x = [[-4, -5, 2, -7, 19, 6, 20, 4, 10], [12, 30, 0, 1, -14, 1, -14, 4, -5]]
The entry just left of 20?
Answer: 6
The first entry in reading order: -4

Questions about the matrix below. Indices start at 1.
1) What is the entry in row 1 and column 3?
2) What is the entry in row 2 and column 1?
3) What is the entry in row 2 and column 2?
4) What is the bottom-right entry?
5) What is the entry just left of the largest entry?
6) What is the bottom-left entry?
7) What is the entry at row 3, column 1?
8) What is the entry in row 1 and column 2?
[[ -7  -4   0 -20  -3   3   1   7   5  -1]
 [ -1   0   8  12   0   0  -9   4 -20  -1]
 [  6   0  -8  31   1   4   2   6 -12   4]
 [  2   0  15  -8  -6  -8  -3  -1  10  -9]
 [ -1  -7  -9  29  -3  -4  -2   0  -7   0]
 [  2   2  -2 -11  -2  -5   2   0  -6   2]
 [ -1   0  -3  -6  -2   6  -3   3  12   2]
 [ -1   7   8  17   1  -3  -6  -1  -6   4]
 [  2   0   7  -4   3  -3  14  -6   6  -2]
 [  2  -1  -8 -14   2 -12  -1   0  10  -3]]
1) 0
2) -1
3) 0
4) -3
5) -8
6) 2
7) 6
8) -4

Read these off the grid that follows. Indices start at 1.
1) Find the entry in row 1 and column 3.
2) Find the entry in row 1 and column 2.
3) Find the entry at row 1, column 1.
4) Find the entry at row 2, column 1.
5) Find the entry in the top-right corner.
[[4 5 5 3 4 6 5]
 [3 4 4 4 5 6 4]
 [2 6 6 8 3 3 1]
 [3 3 4 3 5 5 3]
 [5 6 3 3 6 6 3]
 [4 4 5 3 4 8 5]
 [5 7 1 5 5 5 4]
 [6 4 4 7 4 3 1]
 [6 5 1 6 3 6 7]
 [1 4 6 5 5 5 4]
 [4 1 4 5 7 4 2]
 [5 5 5 4 4 2 5]
 [1 4 3 5 6 5 4]]
1) 5
2) 5
3) 4
4) 3
5) 5
